Here is a tiny trained network, its code and every weight. The questions are about switching its units off for an input and a target symbol, where a switched-off unit gives its printed mean instead of its output.

import numpy as np


def w(rows, s, z=0):
    codes = np.array(rows[::2]) - 128.0
    scale = np.full(codes.shape[1], s)
    scale[-1] = z or s
    return codes * scale


def f(y):
    return np.maximum(y, 0)


def softmax(a):
    e = np.exp(a - a.max(-1, keepdims=True))
    return e / e.sum(-1, keepdims=True)


def log_softmax(a):
    a = a - a.max(-1, keepdims=True)
    return a - np.log(np.exp(a).sum(-1, keepdims=True))


def net(x, mask):
    ids = ['ΔΛΠΦαβγεηθμξστψω'.index(c) for c in x.split()]
    T = len(ids)
    res = E[ids] + P[:T]
    u = 0
    for l in range(2):
        q, k, v = (res @ M[l].T for M in (Q, K, V))
        z = softmax(np.where(np.tri(T) > 0, q @ k.T / 3**0.5, -1e9)) @ v
        res = res + np.where(mask[u], z, O[l][:, -1]) @ O[l][:, :-1]
        u += 1
        y = f(res @ A[l][:, :-1].T + A[l][:, -1])
        res = res + np.where(mask[u : u + 8], y, B[l][:, -1]) @ B[l][:, :-1]
        u += 8
    return log_softmax(res[-1] @ U[:, :-1].T + U[:, -1])


Q, K, V, O, A, B = {}, {}, {}, {}, {}, {}
E = w([
[135,38,96,123,92,141,163,155,99,124],'Δ',
[144,149,210,179,99,102,156,79,117,94],'Λ',
[112,113,130,207,76,167,101,91,165,89],'Π',
[148,160,149,181,183,119,153,91,140,135],'Φ',
[142,52,186,110,109,131,101,115,128,196],'α',
[177,126,128,162,183,43,108,153,97,142],'β',
[121,185,160,95,84,118,167,119,120,142],'γ',
[179,156,83,134,95,111,143,93,147,110],'ε',
[76,98,174,130,142,181,174,87,165,120],'η',
[120,115,186,122,109,105,98,144,94,94],'θ',
[135,105,158,133,209,85,158,163,94,147],'μ',
[161,90,153,163,142,173,147,66,2,126],'ξ',
[210,95,139,75,115,167,156,118,140,61],'σ',
[111,68,128,96,74,161,127,55,57,146],'τ',
[95,152,88,89,164,97,161,44,134,169],'ψ',
[205,159,102,157,139,89,142,139,215,92],'ω',
],0.02)
P = w([
[175,170,119,122,149,155,2,41,98,113],'0',
[178,77,88,228,71,72,152,126,37,181],'1',
[182,83,72,212,73,57,170,112,68,180],'2',
[171,100,109,148,98,118,99,178,191,151],'3',
[161,102,97,133,93,83,118,141,182,150],'4',
[177,95,104,160,73,55,155,156,154,164],'5',
[169,89,115,150,80,55,171,158,139,165],'6',
],0.0069)
Q[0] = w([
[41,218,122,85,184,201,24,203,117,104],'0.h0',
[99,152,205,125,2,33,171,132,127,103],'0.h0',
[79,78,105,186,166,54,219,118,151,119],'0.h0',
],0.0053)
K[0] = w([
[124,68,157,145,88,90,254,141,160,191],'0.h0',
[142,143,138,72,179,122,78,62,180,125],'0.h0',
[114,139,188,49,158,163,108,120,134,124],'0.h0',
],0.0077)
V[0] = w([
[99,148,80,162,149,100,255,68,103,209],'0.h0',
[55,88,174,210,227,191,98,124,68,132],'0.h0',
[133,96,73,206,167,75,82,77,171,90],'0.h0',
],0.0063)
O[0] = w([
[173,61,177,199,146,96,90,46,43,107,78],'0.h0',
[73,125,184,48,106,20,145,150,183,123,249],'0.h0',
[27,111,221,183,175,157,190,111,1,142,217],'0.h0',
],0.0089,0.002)
A[0] = w([
[180,124,101,130,78,126,73,156,116,100,101],'0.n0',
[173,153,99,82,113,79,82,160,46,107,174],'0.n1',
[185,133,123,149,170,135,184,158,142,2,4],'0.n2',
[144,39,146,155,138,178,103,164,168,137,209],'0.n3',
[132,194,149,173,74,132,78,126,127,75,215],'0.n4',
[52,122,83,68,185,107,93,171,118,84,33],'0.n5',
[162,211,159,135,65,109,184,98,131,183,53],'0.n6',
[188,123,126,219,109,177,122,135,102,145,56],'0.n7',
],0.0081,0.0036)
B[0] = w([
[143,162,153,114,143,123,170,33,110,108,147],'0.n0',
[121,156,95,55,54,105,146,158,139,168,170],'0.n1',
[3,35,157,104,166,119,156,78,188,189,150],'0.n2',
[113,155,48,163,149,85,166,121,156,111,254],'0.n3',
[135,166,127,77,139,91,198,71,90,81,163],'0.n4',
[241,134,193,88,196,122,128,145,112,145,129],'0.n5',
[119,201,138,142,195,155,80,129,139,112,169],'0.n6',
[148,148,98,72,176,78,108,109,201,155,185],'0.n7',
],0.0072,0.0061)
Q[1] = w([
[135,94,116,178,156,186,3,163,155,94],'1.h0',
[192,123,123,53,181,175,56,168,156,42],'1.h0',
[73,93,182,90,91,130,86,169,140,94],'1.h0',
],0.0065)
K[1] = w([
[181,135,74,203,54,84,212,178,118,142],'1.h0',
[92,143,100,207,77,116,253,131,130,166],'1.h0',
[184,108,158,182,146,97,112,91,120,195],'1.h0',
],0.0063)
V[1] = w([
[77,103,37,135,48,124,50,124,107,253],'1.h0',
[186,142,51,120,145,23,141,181,12,94],'1.h0',
[101,163,84,81,8,177,191,27,79,23],'1.h0',
],0.0051)
O[1] = w([
[163,96,156,50,150,184,254,96,142,128,194],'1.h0',
[65,189,61,69,139,47,137,101,49,52,5],'1.h0',
[118,70,157,73,181,190,13,172,183,44,178],'1.h0',
],0.0098,0.0031)
A[1] = w([
[151,140,202,164,113,137,127,95,157,78,38],'1.n0',
[23,7,1,100,83,128,122,143,131,190,147],'1.n1',
[217,79,172,41,168,163,115,150,174,81,32],'1.n2',
[105,111,118,92,147,56,215,60,136,94,56],'1.n3',
[214,148,164,125,72,171,241,114,134,133,92],'1.n4',
[92,65,129,135,221,111,148,69,151,136,23],'1.n5',
[164,198,166,166,240,63,150,193,176,98,72],'1.n6',
[51,161,46,79,130,81,228,95,86,134,2],'1.n7',
],0.0064,0.0037)
B[1] = w([
[150,105,120,158,104,91,96,169,123,222,152],'1.n0',
[165,254,185,178,94,197,100,122,167,117,240],'1.n1',
[179,174,148,249,82,72,227,178,66,126,196],'1.n2',
[105,64,144,97,99,155,69,167,51,127,212],'1.n3',
[51,113,42,161,162,76,100,53,201,57,255],'1.n4',
[189,165,195,85,137,131,128,132,81,130,193],'1.n5',
[67,133,46,130,35,208,230,62,72,162,172],'1.n6',
[157,80,71,121,180,168,98,221,156,154,165],'1.n7',
],0.007,0.0068)
U = w([
[142,119,111,83,29,223,131,74,94,132,96],'Δ',
[88,95,93,178,113,102,58,104,166,68,97],'Λ',
[15,85,191,136,170,190,158,152,156,110,139],'Π',
[85,172,180,201,65,65,146,57,106,110,2],'Φ',
[120,109,85,86,98,126,191,49,174,156,238],'α',
[87,114,117,111,149,152,174,173,101,152,114],'β',
[209,166,84,131,156,99,94,98,157,88,142],'γ',
[150,154,120,76,242,152,92,83,147,143,145],'ε',
[177,113,168,129,87,83,107,100,183,209,182],'η',
[100,255,133,68,117,136,142,139,162,137,151],'θ',
[136,127,75,125,70,89,130,146,111,166,85],'μ',
[69,107,170,38,76,69,120,121,144,104,129],'ξ',
[158,122,69,145,115,196,122,173,156,112,108],'σ',
[192,140,177,115,112,138,208,123,126,88,123],'τ',
[170,41,131,121,171,110,109,53,81,117,77],'ψ',
[127,180,120,195,170,180,162,75,98,158,95],'ω',
],0.0063,0.0051)

Each question gives the input, a string of symbols that net reads in full, and the target symbol t.
The units are the heads (3 rows each of Q, K, V and O) and the neurons (one row each of A and B). Each row of codes is followed by its name. A weight is (code - 128) times the scale printed after its matrix; where a second scale follows, it is the last column's (O, A, B and U).
mask holds one flag per unit, layer by layer, with each layer's heads first. A switched-off unit (its flag False) gives its mean, the last column of its rows in O or B, instead of its output. The means were averaged over made-up inputs and are rounded, as every weight is.
A unit's drop is (log p(t) with every unit on - log p(t) with that unit switched off) / (log p(t) with every unit on - log p(t) with every unit switched off).
The circuit of an input: a set's keep is (log p(t) with only the set's units on - log p(t) with every unit switched off) / (log p(t) with every unit on - log p(t) with every unit switched off). Starting from the 12 units with the biggest drops (on a tie, the unit counted first), units are removed one at a time, each time the one whose removal leaves the highest keep (on an exact tie, the one counted first), for as long as the keep stays at least 0.8.
units of the circuit, in order: the units of the circuit, biggest drop first
most important unit: the unit with the biggest drop
k most important neurons: the k neurons with the biggest drops, biggest first
top k neurons in layer l: the k neurons of layer l with the biggest drops, biggest first
input α η ξ α α Φ, target α: most important unit : 1.n6
input α α μ, target α: units of the circuit, in order : 1.h0; 0.h0; 1.n6
input α α α μ, target α: 2 most important neurons : 1.n6; 1.n4
input Λ η τ, target Λ: top 2 neurons in layer 0 : 0.n4; 0.n6
input ξ ξ η, target ξ: units of the circuit, in order : 0.h0; 1.h0
input τ τ α α ξ, target τ: units of the circuit, in order : 1.h0; 1.n2; 0.n3; 0.n1
input α σ ξ, target α: units of the circuit, in order : 1.h0; 0.h0; 1.n4
input α Δ τ ξ β τ ω, target α: top 3 neurons in layer 1 : 1.n6; 1.n1; 1.n4
input μ β ω, target μ: units of the circuit, in order : 1.h0; 1.n7; 1.n3
input Λ τ Π, target Λ: units of the circuit, in order : 1.h0; 0.n4
input ξ α ε, target ξ: units of the circuit, in order : 0.h0; 1.h0; 1.n3
input τ α η, target τ: top 3 neurons in layer 1 : 1.n2; 1.n5; 1.n4
input α γ θ, target α: top 3 neurons in layer 0 : 0.n1; 0.n4; 0.n0
input ω θ Λ ω, target α: units of the circuit, in order : 1.n6
input α α θ, target α: units of the circuit, in order : 1.h0; 1.n4; 0.h0
input ω α τ, target ω: top 2 neurons in layer 1 : 1.n1; 1.n3
input α α α ξ, target α: 2 most important neurons : 1.n4; 0.n1
input τ α α, target τ: 2 most important neurons : 1.n2; 0.n3
input τ Λ Λ, target τ: 2 most important neurons : 1.n2; 0.n4
input ω α Φ, target ω: most important unit : 0.h0
input α η Π, target α: top 2 neurons in layer 1 : 1.n4; 1.n1
input ω ε ω ω Δ, target ω: 2 most important neurons : 1.n1; 0.n2
